Below are the code and all the weights of a small trained network. Each question names an input and a target symbol and asks about switching units off, where a switched-off unit gives its printed mean instead of its output.

import numpy as np


def w(rows, s, z=0):
    codes = np.array(rows[::2]) - 128.0
    scale = np.full(codes.shape[1], s)
    scale[-1] = z or s
    return codes * scale


def softmax(a):
    e = np.exp(a - a.max(-1, keepdims=True))
    return e / e.sum(-1, keepdims=True)


def log_softmax(a):
    a = a - a.max(-1, keepdims=True)
    return a - np.log(np.exp(a).sum(-1, keepdims=True))


def net(x, mask):
    ids = ['ΛΞΠΣΨαβγδεζημτφω'.index(c) for c in x.split()]
    T = len(ids)
    res = E[ids] + P[:T]
    u = 0
    for l in range(3):
        r = res
        for j in range(3):
            rows = slice(4 * j, 4 * j + 4)
            q, k, v = (r @ M[l][rows].T for M in (Q, K, V))
            z = softmax(np.where(np.tri(T) > 0, q @ k.T / 4**0.5, -1e9)) @ v
            o = O[l][rows]
            res = res + np.where(mask[u + j], z, o[:, -1]) @ o[:, :-1]
        u += 3
    return log_softmax(res[-1] @ U[:, :-1].T + U[:, -1])


Q, K, V, O = {}, {}, {}, {}
E = w([
[137,126,235,153],'Λ',
[75,168,76,124],'Ξ',
[6,142,134,122],'Π',
[72,122,95,97],'Σ',
[10,185,161,113],'Ψ',
[216,136,64,193],'α',
[126,162,1,105],'β',
[131,102,175,182],'γ',
[216,133,57,144],'δ',
[176,148,75,227],'ε',
[125,115,225,180],'ζ',
[145,184,138,165],'η',
[108,134,20,169],'μ',
[83,121,240,204],'τ',
[89,154,128,88],'φ',
[125,116,242,197],'ω',
],0.0059)
P = w([
[141,118,145,109],'0',
[119,26,136,180],'1',
[119,194,134,179],'2',
[98,33,74,134],'3',
[117,212,112,197],'4',
[102,27,42,141],'5',
[113,231,91,209],'6',
[91,18,1,148],'7',
[108,249,71,221],'8',
],0.0091)
Q[0] = w([
[192,190,142,149],'L0H0',
[194,170,148,131],'L0H0',
[98,93,72,132],'L0H0',
[86,211,206,161],'L0H0',
[203,38,94,144],'L0H1',
[77,211,80,149],'L0H1',
[116,96,210,131],'L0H1',
[122,83,150,238],'L0H1',
[180,85,162,90],'L0H2',
[43,94,178,185],'L0H2',
[227,249,164,218],'L0H2',
[119,90,162,123],'L0H2',
],0.015)
K[0] = w([
[123,167,108,221],'L0H0',
[123,144,126,214],'L0H0',
[169,90,105,92],'L0H0',
[63,254,117,118],'L0H0',
[253,138,189,61],'L0H1',
[61,194,49,168],'L0H1',
[113,48,149,100],'L0H1',
[156,118,87,7],'L0H1',
[211,123,125,80],'L0H2',
[21,104,109,63],'L0H2',
[227,181,11,190],'L0H2',
[129,111,127,77],'L0H2',
],0.014)
V[0] = w([
[125,59,126,127],'L0H0',
[177,168,181,105],'L0H0',
[112,182,107,165],'L0H0',
[125,157,110,202],'L0H0',
[198,127,132,9],'L0H1',
[124,125,70,110],'L0H1',
[77,149,192,124],'L0H1',
[184,142,179,90],'L0H1',
[186,104,25,144],'L0H2',
[115,140,162,148],'L0H2',
[123,153,164,169],'L0H2',
[97,95,136,203],'L0H2',
],0.012)
O[0] = w([
[90,71,147,102,126],'L0H0',
[192,143,103,100,71],'L0H0',
[148,163,161,175,175],'L0H0',
[168,125,230,171,198],'L0H0',
[116,158,68,9,1],'L0H1',
[70,139,78,135,131],'L0H1',
[163,130,230,91,140],'L0H1',
[173,146,110,65,63],'L0H1',
[164,144,3,181,134],'L0H2',
[138,129,182,127,144],'L0H2',
[153,137,192,140,158],'L0H2',
[174,97,167,180,205],'L0H2',
],0.011,0.0056)
Q[1] = w([
[171,149,162,147],'L1H0',
[101,152,90,55],'L1H0',
[79,119,90,51],'L1H0',
[163,209,133,150],'L1H0',
[132,37,20,63],'L1H1',
[107,150,103,137],'L1H1',
[102,230,142,134],'L1H1',
[122,166,166,81],'L1H1',
[117,8,124,102],'L1H2',
[171,126,133,34],'L1H2',
[155,114,144,81],'L1H2',
[160,175,216,147],'L1H2',
],0.012)
K[1] = w([
[108,93,131,165],'L1H0',
[124,198,147,129],'L1H0',
[144,218,135,104],'L1H0',
[94,92,155,169],'L1H0',
[148,253,153,105],'L1H1',
[124,144,152,134],'L1H1',
[103,81,148,204],'L1H1',
[105,107,113,177],'L1H1',
[124,60,75,66],'L1H2',
[195,88,162,115],'L1H2',
[153,98,135,127],'L1H2',
[106,116,139,219],'L1H2',
],0.015)
V[1] = w([
[154,185,139,103],'L1H0',
[105,106,134,105],'L1H0',
[109,110,130,104],'L1H0',
[146,136,114,173],'L1H0',
[145,140,120,102],'L1H1',
[161,1,121,68],'L1H1',
[134,182,129,126],'L1H1',
[157,136,125,85],'L1H1',
[96,226,133,111],'L1H2',
[82,242,131,100],'L1H2',
[167,106,131,173],'L1H2',
[70,181,122,72],'L1H2',
],0.0098)
O[1] = w([
[159,173,174,105,34],'L1H0',
[139,97,144,120,151],'L1H0',
[134,98,140,118,140],'L1H0',
[97,151,94,145,137],'L1H0',
[135,127,151,73,94],'L1H1',
[129,86,2,113,204],'L1H1',
[134,143,184,107,77],'L1H1',
[145,117,137,58,92],'L1H1',
[191,106,170,203,93],'L1H2',
[203,88,178,202,66],'L1H2',
[94,195,108,125,226],'L1H2',
[183,51,157,153,2],'L1H2',
],0.0099,0.0097)
Q[2] = w([
[64,14,104,127],'L2H0',
[207,125,121,133],'L2H0',
[149,208,128,138],'L2H0',
[56,73,154,73],'L2H0',
[138,71,90,60],'L2H1',
[119,56,140,133],'L2H1',
[129,148,118,162],'L2H1',
[132,9,86,87],'L2H1',
[77,62,152,102],'L2H2',
[139,67,123,112],'L2H2',
[112,175,139,127],'L2H2',
[133,159,108,211],'L2H2',
],0.012)
K[2] = w([
[201,153,105,29],'L2H0',
[75,80,116,106],'L2H0',
[110,133,128,246],'L2H0',
[172,133,179,19],'L2H0',
[230,189,101,181],'L2H1',
[93,159,171,174],'L2H1',
[91,88,146,99],'L2H1',
[203,198,149,213],'L2H1',
[158,47,89,67],'L2H2',
[179,92,137,86],'L2H2',
[101,161,111,152],'L2H2',
[63,100,172,161],'L2H2',
],0.011)
V[2] = w([
[247,190,166,145],'L2H0',
[146,14,114,178],'L2H0',
[180,165,62,92],'L2H0',
[104,122,176,148],'L2H0',
[119,117,136,107],'L2H1',
[120,130,118,142],'L2H1',
[149,128,111,103],'L2H1',
[159,148,125,140],'L2H1',
[75,83,112,172],'L2H2',
[87,118,152,127],'L2H2',
[97,158,122,84],'L2H2',
[137,138,146,115],'L2H2',
],0.015)
O[2] = w([
[251,121,91,124,129],'L2H0',
[83,126,92,213,96],'L2H0',
[160,202,124,97,106],'L2H0',
[119,86,133,132,146],'L2H0',
[127,106,124,131,118],'L2H1',
[146,137,126,134,164],'L2H1',
[108,108,128,148,87],'L2H1',
[101,141,135,125,88],'L2H1',
[148,102,158,98,251],'L2H2',
[150,117,116,115,155],'L2H2',
[106,101,106,135,128],'L2H2',
[135,138,111,133,87],'L2H2',
],0.018,0.015)
U = w([
[124,199,41,158,228],'Λ',
[190,82,206,156,121],'Ξ',
[78,110,98,166,207],'Π',
[87,200,84,221,102],'Σ',
[152,82,79,142,55],'Ψ',
[142,201,196,107,199],'α',
[218,173,223,170,161],'β',
[50,174,120,117,87],'γ',
[139,224,125,150,202],'δ',
[156,110,197,73,50],'ε',
[106,139,75,111,189],'ζ',
[191,112,91,104,47],'η',
[118,86,253,147,153],'μ',
[134,67,153,85,41],'τ',
[163,147,66,204,2],'φ',
[127,112,94,91,163],'ω',
],0.0051,0.0032)

Each question gives the input, a string of symbols that net reads in full, and the target symbol t.
The units are the heads (4 rows each of Q, K, V and O). Each row of codes is followed by its name. A weight is (code - 128) times the scale printed after its matrix; where a second scale follows, it is the last column's (O and U).
mask holds one flag per head, layer by layer. A switched-off head (its flag False) gives its mean, the last column of its rows in O, instead of its output. The means were averaged over made-up inputs and are rounded, as every weight is.
A unit's drop is (log p(t) with every unit on - log p(t) with that unit switched off) / (log p(t) with every unit on - log p(t) with every unit switched off).
The circuit of an input: a set's keep is (log p(t) with only the set's units on - log p(t) with every unit switched off) / (log p(t) with every unit on - log p(t) with every unit switched off). Starting from all 9 units, units are removed one at a time, each time the one whose removal leaves the highest keep (on an exact tie, the one counted first), for as long as the keep stays at least 0.8.
circuit, biggest first: the units of the circuit, biggest drop first
most important unit: the unit with the biggest drop
which heads matter: for each layer, one digit per head in row order, 1 if its drop is at least 0.15 and else 0, layers parted by /
input δ Σ ω ω ε μ Σ α, target δ: which heads matter -> 110 / 001 / 100
input γ Ξ Ξ Π, target γ: circuit, biggest first -> [L2H0 L1H2]
input η μ η β Ψ α Π α ε, target α: circuit, biggest first -> [L1H2 L2H0 L0H1 L0H2]
input Ξ Π Π Ξ γ Ξ, target Ξ: most important unit -> L1H2
input τ ζ ε η Π β ω, target Σ: which heads matter -> 111 / 110 / 100
input Π Π Λ μ Ψ Σ δ ω, target Π: circuit, biggest first -> [L1H2 L2H0 L0H2 L0H1]
input Σ Π η ω μ Ψ β, target Σ: circuit, biggest first -> [L0H2 L2H0 L0H1]
input Σ φ η Π δ φ Ξ γ, target Σ: circuit, biggest first -> [L1H2 L2H0 L0H1 L0H2]
input Π φ γ, target μ: which heads matter -> 001 / 000 / 100
input γ Π Ξ δ δ Ξ, target γ: which heads matter -> 100 / 001 / 100
input μ γ η, target β: circuit, biggest first -> [L0H0 L1H2 L2H0]
input Ξ φ Ξ μ, target Ξ: which heads matter -> 011 / 111 / 100
input γ Π Π Ψ Σ η α τ, target γ: which heads matter -> 100 / 001 / 100
input ω ε β η δ γ ε, target α: circuit, biggest first -> [L1H2 L2H0 L0H2]
input α ζ δ ε ω τ, target α: circuit, biggest first -> [L2H0 L0H1 L1H0]
input Π ζ δ ε η ω β η Λ, target β: circuit, biggest first -> [L0H0 L2H0]
input Ψ ω β β γ, target Σ: circuit, biggest first -> [L2H0 L0H1 L0H2 L1H2]
input β μ φ ω, target β: most important unit -> L1H2
input η α Π, target μ: circuit, biggest first -> [L2H0 L0H1]
input Π μ Σ φ, target Π: which heads matter -> 111 / 001 / 100
input φ φ η Λ η Π μ γ, target φ: which heads matter -> 011 / 101 / 101
input ε Π ε ω α Π, target ε: which heads matter -> 000 / 110 / 101
input η γ η τ η δ, target η: which heads matter -> 110 / 111 / 100
input α φ ζ η ε Π Ψ, target Ξ: circuit, biggest first -> [L0H0 L2H0 L1H2]
input ε Π ζ Ξ ζ, target μ: circuit, biggest first -> [L2H0]
input β φ τ Λ, target β: which heads matter -> 011 / 111 / 101
input Ξ Ψ Λ Λ η, target β: circuit, biggest first -> [L0H0 L2H0 L1H2]
input Σ Π η Ξ β η, target Σ: circuit, biggest first -> [L1H2 L2H0 L0H1 L0H2]
input Λ γ ε η ζ Ξ, target Λ: most important unit -> L0H1
